Here is a tiny trained network, its code and every weight. The questions are about switching its units off for an input and a class, where a switched-off unit gives its printed mean instead of its output.

import numpy as np


def w(rows, s, z=0):
    codes = np.array(rows[::2]) - 128.0
    scale = np.full(codes.shape[1], s)
    scale[-1] = z or s
    return codes * scale


def norm(h):
    return h / np.sqrt((h * h).mean(-1, keepdims=True) + 1e-5)


def f(y):
    return np.maximum(y, 0)


def log_softmax(a):
    a = a - a.max(-1, keepdims=True)
    return a - np.log(np.exp(a).sum(-1, keepdims=True))


def net(x, mask):
    res = np.array(x, float).reshape(1, 4) / 4 @ E
    u = 0
    for l in range(2):
        y = f(norm(res) @ A[l][:, :-1].T + A[l][:, -1])
        res = res + np.where(mask[u : u + 12], y, B[l][:, -1]) @ B[l][:, :-1]
        u += 12
    return log_softmax(norm(res)[-1] @ U[:, :-1].T + U[:, -1])


A, B = {}, {}
E = w([
[174,115,100,137,254,157],'x0',
[26,187,147,74,206,124],'x1',
[165,45,82,38,142,84],'x2',
[129,127,134,128,128,128],'x3',
],0.007)
A[0] = w([
[128,101,94,219,157,110,3],'L0N1',
[150,143,133,164,84,166,73],'L0N2',
[69,167,145,136,148,119,71],'L0N3',
[160,130,131,180,181,141,76],'L0N4',
[229,94,118,108,97,116,77],'L0N5',
[193,102,105,203,100,111,24],'L0N6',
[44,139,150,88,90,132,41],'L0N7',
[183,110,100,254,103,126,127],'L0N8',
[41,140,139,151,12,113,140],'L0N9',
[102,121,159,8,16,131,105],'L0N10',
[72,209,130,234,155,133,149],'L0N11',
[97,145,136,20,135,129,19],'L0N12',
],0.0084,0.0039)
B[0] = w([
[202,160,180,122,155,133,144],'L0N1',
[164,150,171,114,87,97,167],'L0N2',
[107,161,148,174,143,200,177],'L0N3',
[102,150,144,193,196,151,171],'L0N4',
[144,38,78,182,110,139,190],'L0N5',
[4,134,142,125,191,172,179],'L0N6',
[74,218,133,131,139,107,180],'L0N7',
[204,198,172,57,85,95,223],'L0N8',
[124,218,2,197,122,84,249],'L0N9',
[74,20,226,195,148,114,223],'L0N10',
[109,84,143,203,90,239,253],'L0N11',
[104,155,49,28,93,131,172],'L0N12',
],0.013,0.0066)
A[1] = w([
[114,110,123,192,114,66,3],'L1N1',
[137,187,129,104,139,164,125],'L1N2',
[72,152,146,85,40,137,64],'L1N3',
[194,253,144,188,92,128,104],'L1N4',
[111,156,100,104,113,145,50],'L1N5',
[83,116,185,79,121,83,53],'L1N6',
[105,123,149,93,9,95,203],'L1N7',
[142,143,232,76,131,184,44],'L1N8',
[169,119,58,79,157,135,134],'L1N9',
[200,67,114,147,102,127,80],'L1N10',
[184,122,75,50,135,150,165],'L1N11',
[61,144,119,55,191,33,62],'L1N12',
],0.014,0.002)
B[1] = w([
[222,127,178,93,146,186,175],'L1N1',
[127,83,187,143,135,85,168],'L1N2',
[127,174,63,181,68,106,168],'L1N3',
[116,113,139,8,113,39,249],'L1N4',
[168,140,137,138,134,71,145],'L1N5',
[92,142,110,188,95,151,144],'L1N6',
[110,18,76,143,91,120,178],'L1N7',
[181,116,223,110,183,180,161],'L1N8',
[168,214,135,62,79,144,159],'L1N9',
[158,200,105,218,149,104,168],'L1N10',
[147,205,130,103,214,146,159],'L1N11',
[89,24,43,51,156,192,176],'L1N12',
],0.017,0.012)
U = w([
[154,85,125,64,43,33,205],'0',
[193,133,251,51,154,107,56],'1',
[197,15,110,243,116,126,68],'2',
[214,210,86,176,177,146,189],'3',
[40,209,143,183,89,111,249],'4',
[79,125,199,195,197,239,87],'5',
[53,33,2,133,105,162,103],'6',
[122,132,51,11,204,196,11],'7',
],0.014,0.002)

Each question gives the input, the list of numbers given to net, and the class t.
The units are the neurons (one row each of A and B). Each row of codes is followed by its name. A weight is (code - 128) times the scale printed after its matrix; where a second scale follows, it is the last column's (A, B and U).
mask holds one flag per neuron, layer by layer. A switched-off neuron (its flag False) gives its mean, the last column of its row in B, instead of its output. The means were averaged over made-up inputs and are rounded, as every weight is.
A unit's drop is (log p(t) with every unit on - log p(t) with that unit switched off) / (log p(t) with every unit on - log p(t) with every unit switched off).
The circuit of an input: a set's keep is (log p(t) with only the set's units on - log p(t) with every unit switched off) / (log p(t) with every unit on - log p(t) with every unit switched off). Starting from the 12 units with the biggest drops (on a tie, the unit counted first), units are removed one at a time, each time the one whose removal leaves the highest keep (on an exact tie, the one counted first), for as long as the keep stays at least 0.8.
units of the circuit, in order: the units of the circuit, biggest drop first
k most important neurons: the k neurons with the biggest drops, biggest first
k most important neurons of layer l: the k neurons of layer l with the biggest drops, biggest first
input [-1,6,-2,-5], class 4: most important neuron => (L0N8)
input [0,1,6,-3], class 6: 3 most important neurons => (L0N12 L0N9 L0N10)
input [-5,-4,2,4], class 2: units of the circuit, in order => (L0N10 L1N4)
input [-5,1,8,0], class 6: units of the circuit, in order => (L0N11 L1N12)
input [5,1,0,4], class 5: units of the circuit, in order => (L0N9 L1N4)
input [1,1,5,1], class 7: units of the circuit, in order => (L0N11 L0N12 L1N12 L1N9)
input [6,0,1,5], class 3: units of the circuit, in order => (L0N10 L1N12)
input [7,0,5,-3], class 3: units of the circuit, in order => (L0N6 L0N7 L1N10)
input [7,1,-6,2], class 5: 3 most important neurons of layer 0 => (L0N11 L0N4 L0N9)
input [-4,7,0,1], class 4: 3 most important neurons => (L0N3 L0N8 L1N7)
input [1,-1,-4,8], class 1: 2 most important neurons => (L1N8 L0N11)
input [0,1,5,-3], class 6: 2 most important neurons => (L0N12 L0N9)
input [-1,1,7,-4], class 6: 3 most important neurons => (L0N12 L0N11 L0N10)
input [0,-1,6,-7], class 2: units of the circuit, in order => (L1N4)
input [-3,2,7,5], class 6: 2 most important neurons => (L0N12 L0N11)
input [3,-2,0,2], class 1: 2 most important neurons => (L0N8 L0N9)
input [1,-8,-3,-1], class 1: 2 most important neurons => (L1N8 L0N9)
input [1,-2,4,5], class 3: 3 most important neurons => (L0N11 L0N10 L1N10)
input [-7,1,6,2], class 6: 2 most important neurons of layer 0 => (L0N11 L0N12)
input [5,-2,-2,5], class 1: units of the circuit, in order => (L0N9)
input [-1,3,-4,7], class 4: 4 most important neurons => (L0N11 L1N12 L0N10 L0N8)
input [6,-6,-4,-7], class 1: 2 most important neurons of layer 0 => (L0N8 L0N9)
